Known rows, with every way that one mark hangs from another:
[koza [nared [lilif [lamev voze]] [salu dudu]]]: [ -80  162  -25 -332  134   33 -119  111  -65  140 -308   43 -208   23
   75    3   61   91 -111  -21   -2  104  166 -201 -128   60 -155  128
  125  153 -113   91  366   50 -164   17  -48  128 -228 -124 -260 -136
  -25 -236   24  120   59   76    9   68  -48 -141  112  -51    7  -16
  -29  -57]
[lilif rufed salu voze]: [ 150  229   50  165  -26  136    0  165 -156  234  -51   53  106  -84
   38  -81   12  115 -139  -34 -168  -41  -58 -209 -169  119  -67  121
  136  253  -59   31  206 -159 -174  -60 -256  326  -89   18    6 -111
  -42 -267  -86  165   68   22  100  -21  238   51   46   29  -90 -102
   79  117]
[nuna [gugevil koza lapav] selita]: [ 161  241   72   -8   37  122   27  121   55  151   50   60  -62  -92
   68   16   95   43   24  -78 -289   16  -18 -190  -62  -53   84  119
  311  183  -37   20   70   65 -194   19 -153  -91   -6   72 -166 -145
  217 -297  -93   38   92  166  -55  -89   49  -11 -110 -373  -84   68
   54   -3]
[selita [gugevil nuna] nared]: [  97  -23   67  -63  325  120  -60  -25  -43  103   68  309  -57  -25
   76  -80   18  110 -100  -16 -105  156   -5 -165 -255  130  -54  -54
  298  279  -49    3  132 -162 -301  -67 -286  -47  -42  -76 -133  -84
   53 -323   27  233  173  191   76  -27  135  -12   91  -90   50 -173
  -40  -47]
[nared [salu dudu lilif]]: [-120  182  -15 -122   59  136   14   78  -37  111 -277  145 -138  -38
   45   89   55   12    0   28 -146   29   87 -123 -115   17 -227  129
  152  208 -147  215  175  184 -178  -11 -148   83 -125    4 -177  -91
   62 -164 -128   19   38  213    5  -71  -19 -186  217  -31   50 -112
    6  -27]
[salu dudu [lilif lamev [lapav nuna] voze]]: [ -54  236  -36   90  -82  168 -141   47 -225  180   49  144  -10  -14
    7 -105   41  101   50  -50 -104   23  -40 -193 -234   23 -149   97
   38  201 -155   65  224   38  152   41 -270   98 -242   70   25 -211
  -99  -54  -94   72   77  144  -47  -24   89 -137  145    0  -23   -1
   97  -14]
[bifu dudu [selita lilif]]: [  61  187   99  -65  -44  174   20  -24 -124  170  -80  -63 -116  106
   32   -4   23  -54 -126  -22 -168   91  121 -106  -86  -43 -155   76
  203  340  -15   60   98   73  -68  -23 -321    2 -158   15   79  -44
  164 -220 -126   65   57  150   27   18  182 -141   98  -33   25  -42
  -21   78]
[dudu [salu [lilif voze]]]: [  28  214   63   46  -11  169  -36  126 -117  138 -180   -1  -74  -38
   21   -8   77   21  -76  -52  -87  113  -60 -197 -225  177  -77  179
  123  218  -69  125   99  135 -215  -22 -241  190 -135   21  -61  -61
   14 -178  -83   32   -2   88    1 -159  229 -105  157 -164   42  -57
   29  -39]
[lamev [bifu [dudu [salu lilif]] [selita nared]] voze]: [  -8  162   31  -76   33  122  -67  114   33  101   12  -87 -235   45
   30  -18  188  -23  -57  -26   33  227   50 -124 -100   11 -166   97
  172  250   62 -130   78   29 -213  -20 -282    2 -210   30  -92  -52
 -128 -241  -32  221   58   82   47 -149  234 -221  281  -57   47  -67
 -100  -84]
[koza lapav [nared salu] [voze lilif]]: [ 293  200  -62 -211   81  105    6   98   79  108 -392   48 -170 -116
  201  123   29   18 -147  -26  -76  155   47   58 -120  124 -177  166
  125  301  -18  186  236  321 -193   15 -225  127 -193 -154 -162 -103
   -1 -371  -18  145   48  182   30   53   66 -134   36 -151   81  -79
   99   15]
[dudu [salu [lilif lapav rufed voze]]]: [  66  296  -23  111 -114  150  -42  219 -126  212 -109  -31   -3  -74
  127  -57   75   95 -159  -52   31    6 -101 -196 -224  106  -53  107
   71  229  -92   93  153   59  -63  -43 -305  248 -117   91  -63  -66
 -139 -195 -195   37   62  105  -15 -184  268   35  185 -113   47 -105
  103   -8]
[koza [nared [lilif dudu lamev lapav salu]] voze]: [  76  188  -59  -40  -34   18 -102   40   -4  202 -175  -61 -200  -24
   90 -155   30  113 -167  -57  143  176   67 -228 -164   95   13  113
   85  177  -14  -70  435   28  152   90 -224  230 -122    0  -20 -141
 -105 -269 -101  254   72  189   34  184  179 -104   31 -165 -114   15
  211  101]
[voze [lilif [lapav [nuna [selita nared]]] [rufed zalod]]]: [  44  164 -138  -80   18  126   36  105  -88   49   22  187  -23  -46
  146 -103   50  161 -102  -59 -160   81  -70  -53 -221  -68  -67 -168
  122  393  -72  -36  129  -99  -61 -296 -386   56  -72   58  -61  -79
  -20 -131   47  277  205   93   23   20  212 -119   70   36   75 -115
   81  -32]
[nuna [koza voze] lapav]: [ 224  179   35   56   74  125  108   66   41  157 -131  128 -111  -85
  103   64   -9    3   30   14   15  171  180 -135 -126   42    5   49
  117  221    1   17  152  122 -182  -26 -246  125  -19  -38 -101 -252
  161 -273  -11  228  -32   72   15  -45  205   27  120 -190   63  -77
  102   29]
[rufed nokazu [zalod lamev]]: [  22  158   80 -137  -59  153  -20   32  -24   16 -297  259 -109  -68
   62  153   11   -1  -38 -122 -221  195  -18 -320 -197  129  -35  -26
   77  210  -83   12   74    7 -293 -138 -418  237   27   29 -107 -124
  189 -234    8   59  177  173   -5  -63  222 -178   48  156  -50   20
  -91 -126]
[zalod [lamev bifu] lilif]: [ 209   88  117   -9  -52  186  -23   77  -95  -46 -198  162 -186  -53
   38   83   90   -9  -98  -16  -95  211  -20 -304 -157   60 -122   11
  101  278   91   77  117   39 -211  -29 -361   73  -88 -100 -131 -158
   32 -199 -132  155   23   -3    1 -262  166 -155   65  121   24 -156
 -119    8]
[lamev [dudu salu] [voze lilif]]: [ 123  184   65 -161   10  109 -107  122  -58  108 -214  -62 -197    4
   70   10   94   12  -24   38  -23  118   84  -85 -104   34 -101  145
  119  173  -75  -18   46  170 -262   30 -113  231 -134  -89 -206 -104
   16 -211  -53   90   52   70   66 -232  149  -94  -46 -134   -5 -224
  -85   27]
[dudu [salu [lilif [rufed nokazu] voze]]]: [  26  306   45   80 -135  194    9  156 -122  153 -176  -75  -22 -211
   67  -21   57   10  -98  -81 -118   95 -143 -154 -221  178  -79  148
  135  196  -67   64   52  148 -141 -105 -275  290 -113   99  -87  -55
  -24 -252  -70   -4  119  121  -44 -159  273  -55  144  -88   -9  -75
   61  -71]
[fuzuk bifu [lapav koza [nuna selita]]]: [  71  264   35   45  -37   41 -171   46  -48    9  104   83    9  -22
  100   41  129  132  218   49 -238   54   62 -165    0  -85  -48  -80
  217  274   22  144   -3 -222 -109 -156 -421   62  -66  -29   91 -128
  112 -109   55  321   84   33 -166 -108   26 -168  306  -80   69   -1
   30 -186]
[selita gugevil [lilif dudu]]: [  26  113  124  -81   15  102  -10  -32 -122  198  -66   52 -110   10
   73 -119   25   17 -117   19   31   75  -66 -112 -194  -43 -111  -48
  258  295  -74    4   88  -59 -102   33 -214   61  -51   -5  -12 -117
  145 -192 -126  218  101  346   72  -10  136   40  140 -206  -54 -265
   -6  155]
[rufed [zalod bifu [lamev dudu] [lilif voze]]]: [ 214   51  134 -129 -168   44  -68   91 -147   78 -133  299  -40  -85
   39   33   76  -54 -168  -24 -191  236  -68 -293 -184   56 -108 -108
  -10  289   54   79  200  -84 -211  -69 -532   92 -115  -26 -218 -304
  -83 -174 -191   70   47 -105   51 -241  233 -227  -57  278  -87 -166
 -135  -67]
[zalod [lilif [lamev bifu] [rufed [nokazu fuzuk]] voze]]: [ 182  148  170   88 -246  162   20  123 -147  171   11  -51   28 -280
   90  -82  -12   77 -147  -34  -82  116  -94 -212 -238  124 -110  117
  124  346  104  -21  161  -40   37 -100 -330  247 -283   43  -91 -226
 -142 -293  -48  257  177  -14  -49 -195  207 -102   12   25  -19 -132
    4    4]
[lapav [koza voze] nuna]: [  49  142   17  105  -12  186 -201   14  -66  156  -55  106 -103  -53
  -47   32  100   83  202  -22 -270   74   23  -88 -167   86 -201   70
  126  141   79  -34  109  -56 -171  -27 -338  140  -79 -152   33 -121
   91 -323  148  195   60  125 -103  -12   96 -126  261 -109  -93   15
   56 -136]
[rufed [nokazu [fuzuk lapav] voze]]: [ 107  174  101  -34  -67  143  -69  -30  -37  180  -25  162  -15 -184
  142  131  -61   14  108  104 -178  -47  153 -253 -163   37  -80   79
  277  298 -102   43   11   62 -110 -145 -303  242 -100   91  -69 -157
  160 -372   48  231  260  129  -66 -167  126 -102  151 -103  116 -127
    2 -180]
[nokazu koza [voze [lilif dudu]]]: [  10  199   65   99  -59   98  -34   40  -92  339  -18   64 -123  -72
  -25  -58   77 -104  -59   37 -209   59   36  -95 -133  -43 -106   79
  213  190    3  -39  103  -42  -90  -40 -215   73   20   44  -63 -156
  118 -263   25  214   92  111   69  -43  149 -126  104  -56  -47 -111
   47  -19]
[fuzuk bifu [koza [nared lilif] voze] lapav]: [ 128  213    1  -75   79    3 -149   36   49   79 -142  106 -124 -135
  123  134  -33   -1  -14   31   -8  301  118 -137 -149  -73 -102  -91
   89  313  109  172  272  -12  -92  -90 -365  128  -65 -126 -151  -93
   77 -306   40  365   64   31  -86 -107   -7 -104  201 -247  117 -131
   66 -223]
[selita [gugevil koza nuna] nared]: [ 109   57   53  -81  212  170  -43   53   25  149   80  405  -76  -54
   56  -64   55   76  -61  -70 -218  120   52 -176 -276  112  -33  -39
  309  243  -12  -33  184 -211 -291  -33 -261 -165   20 -109 -187  -88
   31 -351   14  198  128  157   48  -62  125  -13   35 -166   -4 -147
    3 -121]
[dudu [salu [lilif lapav]]]: [  53  243  -40    8  -29  165  -46  131  -27   89 -232   32 -159    2
  125   23   98   63  -67   -7   46   49   26 -236 -186  104  -22  140
  133  198 -112   90  111  212 -124    6 -246  177  -17   70  -76  -29
    9 -132 -194   27   46  206  -44 -219  200 -109  216 -197   82  -75
   71  -38]
[lapav [koza [nared lilif nokazu]]]: [ -69  235  -52 -120   21  133 -176   26  -41  134 -384  -34 -229 -111
   12   62   69   54  -94  -18 -168  148   76 -256 -153  121  -87   24
  233  173   74   18  372   18 -149  -62 -157  -23  -76 -115 -130  -87
   82 -286   26  145  113  124 -201    1   79 -189   60 -161   51  -14
   59  -99]
[lamev dudu [voze [lilif rufed]]]: [ 118  209   53  -44    8  143  -92  113 -143  143  -86  -19  -83  -30
   85  -57   18  -42  -56   73 -111   62   31  -31  -91  -84 -207    3
  111  235  -69  -40  127   24 -153  -17 -157  174 -170  -80 -183 -174
  -16 -262  -18  100  124    1   81 -150  117   29  -73   23  -25 -282
  -51   91]
[lapav [nuna gugevil koza [selita [lilif lamev voze]]]]: [ 154  244  100   58  -34  173  122   28 -161  200  164  -71   32  -12
   17 -238  104  126   58  -64  -97   92  -11 -163 -167    0   31   46
  175  289 -139   76   55  -16  -67  -46 -155  -59 -161   64   66 -287
  201  -65   -6  225  -23  -48  -16   69  177  -79   11 -322 -201   63
   42  132]
[voze [lilif dudu lamev lapav rufed salu]]: [  51  289  -18   77 -220   60   53  185  -66  237  -78  -69  -46  -13
  156 -208  -24  105 -219   -1   80   62  -30 -160 -153  -28   -5   59
   42  268  -92  -53  318 -120  173   24 -220  296  -16  118   11  -80
 -146 -145 -181  198  125  155   94   52  193   39 -117   46 -123  -66
  198  244]
[lilif lapav [salu dudu] voze]: [  96  255  -26   92  -23   66  -77  115 -141  233  -42  141   68  -87
   46    4   42  205  -89  -16  -64 -109    7 -256 -143   39  -28  159
  120  168 -143   36  248    3  -51   58 -223  283 -125   40  -27 -200
 -112 -179 -276  140   66  167  105  -64  169  -36   47  -15  -60  -77
   53  131]
[voze [lilif dudu lamev [lapav koza] rufed salu]]: [ -67  346  -25  149 -347   60  -13  208  -57  305  -51  -90  -53  -42
  149 -192   24  130 -156    8   59   24  -34 -159 -152  -10  -31   30
   34  214  -33 -105  348 -241  184   58 -247  262    2   72   11 -112
 -213 -145 -178  199  113  140   16   32  168   38  -59   29 -204   32
  209  193]
[koza [lapav nuna] [voze lilif]]: [ 270  177   -5  -10    2  231  -39   36  -89   35 -170  115 -140  -59
   88   21   21   18   76   -7 -162  159   -9   20 -178   27 -206  138
  120  299  -20   75  125  271 -140   -9 -290  126 -131 -122   -8 -141
   89 -305   85  143   77  179  -24  -56   91 -162   44  -97   60 -101
  103  -41]
[koza [lapav nuna] nared voze]: [ 314  152  -59  -70  131  189 -168   10   22   47 -160  159  -95  -83
   83   61   71   45   17  -47 -152   87   54  -38 -142  103 -131  112
  180  262   24   46  122  124 -136    3 -319  148 -149 -154   34 -138
   76 -327   78  241   80  279  -45   70  126 -112  215  -96   37  -78
  120  -64]
[lapav [nuna [koza nared] selita]]: [ 189  232  -68  -61  173  168  -24   14   51   -1  -54  123  -82  -46
   56  -44  124   45    6  -52 -220   37  169 -138  -72    8   40  -10
  283  277  -41   54   73    8 -125 -165 -165   13  -62  -44   59 -102
  184 -126   82  298  -14   75  -34  109  189 -133  141 -131    4   -3
   84   72]
[fuzuk [lapav [nuna [selita nared]]]]: [  90  127    9  -74  163   73  -39  -34  -20   -4   85  203    6  -19
  156  -29   62  125   60   35 -193   91   92 -154  -80  -19  -85  -71
  256  354  -28   71   28  -79 -166 -220 -367  -18  -75  -19  -45  -89
  138 -151   96  389  130   49  -13  -53  119 -112  200  -28  175  -82
   36  -95]
[lilif dudu lapav rufed salu voze]: [ 107  276   11  171 -141   43  -33  186 -103  298   27  -41  128  -64
  111 -142   34  184 -179  -31    5  -56  -70 -238 -108    5   27   77
  100  236  -47  -44  257 -245   43   11 -267  352  -70  109   37 -136
 -164 -261 -205  239  112  173  103   10  283  119   84   69  -80 -118
  134  200]
[dudu [salu [lilif lamev [rufed zalod]]]]: [-128  180   13  -88 -132  163   18  204  -35  157 -229  112 -128   34
   76  -48   44  -19 -125  -85   22  183  -41 -168 -299  158  -56   33
   18  277 -121   65  175  -67 -176 -120 -346  244   16   79  -76    1
   38  -91  -46   85   90  161  -18  -85  203 -114  163  -43  -83  -30
   86 -111]
[nuna gugevil [koza [nared [nokazu fuzuk]]] lapav]: [ 155  226   -9 -177   69  125  114   47  214  170 -130   -4  -88 -192
  116   22  -27  121  -62   53   -7   43  264 -259 -156    9  154   10
  258  263  -26  -26  167   30  -66  -76  -42   27 -109   92 -138 -257
  132 -269  -75  258  126  285 -158  107  136  -19  -35 -351   69  -98
  138   82]
[voze [lilif [lamev dudu] [rufed zalod]]]: [ -13  140   50 -131  -97  129    7   94  -59  204 -181  114  -87  -13
   83  -65  -55  -73 -174  -25 -108  196   16  -45 -194   13 -151  -59
   -1  340 -104   27  220  -97  -72  -91 -317  190  -74    0  -78 -123
   35 -143  -55  154  167   68   57   -9  135 -104 -161  110  -97 -179
   49   50]
[bifu [dudu salu] selita]: [  53  180   91 -142   -2  126  -29   80   80  151 -153  -78 -165   93
   46   40   64   -2 -155  -79 -130  128  174 -146  -46   45  -62  181
  172  226   -5   59   60   22 -174  -64 -322  159  -69   48   57   74
   74 -288 -107   71   63  201    4   13  238 -175  122    8    1   62
    8   -3]
[zalod [bifu [dudu salu]] [lilif lapav]]: [ 246  169   13  -97 -169   64  -34  201  -10  108 -184   54 -143  -55
  161   26  137   59 -271   35   28  104   13 -231 -103  -11   40  124
  134  221   94   70  152  120 -123  -43 -330  134   71   25 -108  -64
 -172 -176 -308   57   51  105   -8 -339  252 -164  135   -4   50  -72
   -9  -46]
[rufed [nokazu [koza lapav]] zalod]: [  87  266   56  -21 -102  136    3   62   27  185 -203  259    0 -152
  153  115  118  -21  -25  -74 -153   92   25 -178 -134  137  -13  120
  216  235  -44  -15  111   67 -320  -68 -363  142  112   41 -136 -212
  198 -229  -41  197  184  295  -43 -183  184 -233  204  -12    6   11
   36 -159]
[fuzuk [bifu dudu] [koza lapav]]: [ 203  223  102   16  -47   87  -25  150   89  143 -135  119  -56  -33
  187  142   13    5 -144  -14  -35  142   76 -136   20 -147  -38   86
  125  316   44  140  104 -176 -178  -12 -293  157   68    5  -25 -185
   30 -191 -109  274   82  226    9 -237   86  -92  231   13   50  -49
  -44 -100]
[lamev bifu [dudu salu]]: [ 182   79   66 -119   69  103 -101  100   86  147 -266  -34 -187  -98
   19   88  147   26  -75    8  -14  127  106 -171  -38   82  -79  166
  186  211    7   30   -3   11 -247   25 -238  253  -27  -68    0  -89
   35 -184 -174  298   50  168    7 -256  162 -165  133  -80    7 -305
  -54   -2]
[zalod [bifu selita] lamev]: [ 266  135   90  -97   21   32  -41   64  -22   13 -140  134 -140   10
   37   30   49  -61 -139  -27 -256  170  110 -323  -83   -3 -179  -49
  130  202    2   82  147  -49 -140  -49 -588   54  -23   45  -18 -115
   52 -246 -105   34   11  -43   13  -21  158 -196   43  228  -65   47
  -34  -34]
[fuzuk bifu [koza nared]]: [ 186  200    3   -7  143   46 -125   97   91   85 -143  115  -56 -104
   55  120    8   27 -136  -26 -143  140   78 -169 -104  -36  -25  -44
  138  264   78  109  121 -201 -144  -62 -294  184    2  -56  -49  -79
   77 -177  -11  309   59  146   -4  -71   78  -61  217 -108   22 -104
   -7  -78]
[gugevil [dudu salu] [nuna koza lapav]]: [ 199  112   51  -56   15  150  158  216   52  118 -144  204  -91  -10
   79  100  131  142   47  -61   33  125  265 -168 -111  114  310   83
  215  212    2   55  101  -56 -197  -73 -105   30  114  -26  -80  -58
  174 -199  -80  115    9  209  -21  -59  133   14  -52 -125  129 -129
   98  -47]
[rufed [zalod [bifu dudu]]]: [  65   93   34 -151   -5   74  -52  117   -5  163 -178  221  -61   -9
   40   90   49  -47 -182   -5 -214  163    5 -189 -126  -50  -38    2
  143  272   19   29  174 -122 -279 -131 -379  142  119   -2   23  -97
   23 -191  -77  155  119  131   50  -98  186 -215  127  123  -15  -40
  -52  -92]

Rows:
[  46  165  119  -40  -20   40  -56  138  -17  214 -144  -85  -24  -17
   25  -31   62  101 -154  -77  -36  133  -26 -211 -115   91   20  159
  124  204   17   51   84  -95 -184  -10 -256  309  -66    3    1  -43
    5 -256  -83  203   34  214   68  -47  265   -9  129  -41   10  -80
   21   35]
[lilif [dudu salu] voze]
[ 157  228   48  123  -57   74  -68  164 -146  300  -17   17   92  -32
  145 -103  -27  125 -219  -74  -25   27  -68 -230 -166   80  -55   62
   32  239  -74   50  260 -174   16  -13 -365  225 -119   48    5 -164
 -108 -225 -112  165  115    4   44  -36  228  107   49   53  -36   -7
   85   65]
[lilif lamev lapav rufed voze]
[ 235  162   57   43 -193  163  -16  118 -158  180  -48   95  -76 -248
   66   27   55 -123 -183   66 -236   77  -91 -135 -109  -53 -108   31
  214  217   78    3   94   10 -100 -166 -344  117   32   93  -99 -179
  -58 -356  -85   38  217  -20   -8 -237  247 -145  141  180  -82 -118
  -53 -129]
[zalod [bifu dudu] [lilif [rufed [nokazu voze]]]]
[  35  251 -103    1 -121  149  -38   89 -140  134  -74  147  -98  -18
   33 -105   21  173   14    3  -82  -15   57 -159 -213    1  -76  143
   66  216 -175   -9  256   75  133   31 -168  239  -91   42   32 -109
  -77  -40 -133  129   95  178   18   16   52 -173  -87  -14  -99  -34
  147  112]
[voze [lilif lamev [lapav nuna] [salu dudu]]]
[   3  247  113  -91 -163   25  -73  207  -13  187 -117 -175  -92  -61
  116  -98   85   80  -78  -73   99  156  -40 -182  -94   70   19  124
  102   92  -29 -134   71 -134 -106  -23 -220  391  -13   68 -130  -76
  -22 -268   45  183  162  213   33  -80  234   50  144   19 -142  -21
   -3  -35]
[lilif [dudu salu] [lamev voze] [rufed nokazu]]
[ 198  383  -89    7 -118  229  -26   77   -9  137 -141  104  -21 -284
  146  -40   96  -33 -102  -41 -276    4    6    8 -160   66 -113   85
  252  288   24  -39   92  137  -24 -116 -260  134  -42  -25  -41 -114
   30 -243   49  180  192  250 -116  -12  128 -142   73  -12   38  -95
  195  -52]
[voze [lilif [rufed [nokazu [koza [lapav nuna] nared]]]]]
[ -63  245   35    5 -228   68  -56  198   23  249 -169 -156 -179 -123
   44  -46   65   42  -93  -21  -12  171  -65   34 -159   -1 -141   52
   48  159  112  -41  136  -31  -66  -37 -318  278  -28  -90  -71  -20
  -92 -343  -32  166   51  193    3  -20  176   14   73 -117 -130  -79
  122   -4]
[lapav [koza [voze [lilif [dudu salu] rufed]]]]
[ 325  255   58   23 -266  164  115  206   18  228 -196  243 -169  -70
  101   -4   85   33   -4 -128 -126   96   46   20 -147   84  -33  190
   75  192   -5  -23  366  111  -13  117 -188  -53   -8  -80 -112 -187
    2 -275 -101   70   25  116  108   40   29 -127 -319 -178 -213  -13
  211   15]
[gugevil dudu [koza lapav [voze [lilif lamev salu]]]]
[ 210  -23  125  -52  161  146  -75   22  -42  108  121  174 -104   15
  -38   25  154   68   77  -93 -157  158   74  -50 -135   43  -30  -37
  324  233   11   18  148 -208 -110  -10 -307 -184 -100  -28   78    6
  105 -367  -51  172  174  252  -13  114   11 -158  -22  -18  -64 -175
  -19   39]
[lamev [bifu [selita [gugevil dudu nuna]]]]
[   1  224   39  -94 -103   96   46  200    7  145 -228 -110 -128  -55
   83  -74   10   23 -231  -10  -10  143  -20  -69 -137  -37  -55   62
  111  272    2   39   92   -9  -91  -87 -223  304   16    5  -40   62
  -12 -234  -94  148   86  233   57  -47  195   21   -8  -12   14 -184
   99   84]
[voze [lilif [dudu salu] rufed]]
[ -25  209   59  -13  -93   56  -25   63 -157  216 -242 -131  -92  -57
  -22 -106   41  138  -73  -40  -71  177  -30 -323 -129   86    5  155
  179  208   -8   -4  393  -45  -86  -23 -103  167 -110   70  -78 -136
   27 -292  -42  204   90  129  -22    8  188 -169  -37  -55  -11  -91
   73   66]
[nared [lilif dudu salu voze] nokazu]
[ 147  194   34   86    6  197  -47   64 -120  204 -109   75  -43 -193
   39   60   -1  -35  -40    0 -235  -10  -26 -165 -136   59 -112   57
  226  175  -84    3   27  -27 -172 -134 -287  255    1   81  -35 -130
  145 -380   43  110  237   87    0  -86  212  -20  167   42  -64 -125
   -6 -104]
[lilif [rufed [nokazu voze]]]
[ 139  104  -44  -29  104  147  -44  -52 -136  166   38  238  -64  -34
  126 -155   62  184  -70   11    4  -28  -69 -149 -277   20 -143 -120
  240  354  -75  -84   90  -34  -84  -45 -296  -23  -97   -5  -34 -138
   37 -162  -71  300  163  247   15  -79  154   14  222 -237   54 -288
   28    3]
[selita gugevil [lilif [lapav nuna]] nared]
[ 132  137  -72 -282   16   97  -39   56   25  247 -347    0 -213 -157
   59  120   -4   74  -74   30 -235  -23  143 -112 -189  113 -121  126
  244  291  -56   97  211  124  -91 -157  -80  106 -252   25 -183  -81
   50 -383  100  184  164  128  -68   63   51 -220   11 -184  102 -170
   18  -91]
[koza [nared [nokazu fuzuk [voze lilif]] salu]]
[ 183  225   78    2   22   68  120    9 -115  172    1  137 -109  -71
  170  -80   84   15  -40  -18   35    1  -69 -113 -134  -32   44  -45
  363  358 -107   12   89  190 -157  -36 -149 -101  -57   72 -149 -195
  262 -144 -122  211   -8  140   37 -148  108   75  -24 -462   -8 -144
    9  147]
[nuna koza [selita [gugevil lapav] lilif]]
[  70  189  -44   55  -50  131 -195   85  -13  181  -76  216  -42  -95
  -15  101  147  108   87  -90 -329  -78  -15  -85  -78   60   38  -15
  244  230  171 -126  174 -126  -22  -22 -166   -4  -78  -95   20    2
  109 -269   61  146  154  305 -143   96  -46    5  -32 -115   23  -48
  138  -89]
[gugevil dudu [lapav [koza nared] nuna]]
[ 178  232   21    2   38  102  -13  -10   20   46   72  159  -50  -41
  127    7   93   49  251   19 -114  138  162  -70  -63  -51  -44  -27
  191  282  -39  106   75  116 -139 -167 -316   11  -53  -56  -12 -152
  219 -230  115  365  -11  -20  -43  -41  131 -112  176 -192   29  -21
   92  -54]
[fuzuk [lapav [nuna [koza voze] selita]]]
[ 122  -47   86 -197  241   37   52   23   65  166   46  269  -73   49
   83  -26  112  168  -28 -115 -176  123  129  -30 -109  127  -76  -75
  288  273  -19   60  213 -223 -217  -98 -296 -242 -139    2 -151   41
   77 -438   11  152  200  222   60  227    2 -116    3   21    4 -110
    2  -53]
[bifu [selita [gugevil dudu nuna] [nared salu]]]
[  87  208  -56   77  -74  124  -90   73  -33  133  -23   60  -17   34
   51 -107   99  198   58    1  -67  -42   61 -259  -99   -7   39  107
  168  223  -58  -81  164 -143   26   16 -193  300    7   82  115  -62
   -3 -173  -86  267  116  311   -4   15  192  -79  182   12  -42  -91
  142  108]
[lilif dudu [lapav nuna] salu]
[ 133  251  -52   94 -108  156   -9  112  -40  370   12  143  -59 -220
   24 -109   41    1 -160   60 -251 -224  134 -107 -262   71  -95  107
  279  286  -34 -101  158  -84    6 -147 -186  243 -122   54  -70 -146
  -61 -290   -2  244  114   57   60   54  152  -85   35 -163  -93 -169
  172   11]
[nokazu fuzuk [koza nared] [voze [lilif rufed salu]]]
[  31  161   38 -164   32   70   -6   87 -127  219 -419  -92 -120  -61
   51   49   42  141  -72  -66 -163  178   21 -269 -120  169 -122  179
  160  229  -33  189  371   90 -270  -99 -121   68 -170   -9 -212  -96
   90 -363   42  116   86   -1 -101  -64   79 -210   50  -87  134  -70
  -15 -100]
[nared [lilif voze] nokazu salu]
[  39  228   16  -39  -49  118   36    7 -171  129  -82   54  -84   13
  -38  -16   48   56  -23   28 -119  -39  143 -151 -148   -6 -169   97
  208  274 -131   54  162  121  -38   46 -288  124 -162   40    4  -98
  135 -140 -249   81   12  202   80   28   95 -170   51  -69  -95 -115
   43  149]
[bifu [selita [lilif [salu dudu]]]]
[ 106  124  145   51 -135   48    0   58 -191  347   49  -58  -37  -62
   13 -221   90  110 -126  -45  144  116 -177 -169 -247   96  -53   82
  187  297  -59  -82  212 -238   15  133 -213  176 -160   40  104 -220
  -77 -116 -166  400   42  185  125    1  186  -19   60 -200 -235 -218
   15  251]
[selita gugevil [lilif dudu [lamev bifu] salu voze]]
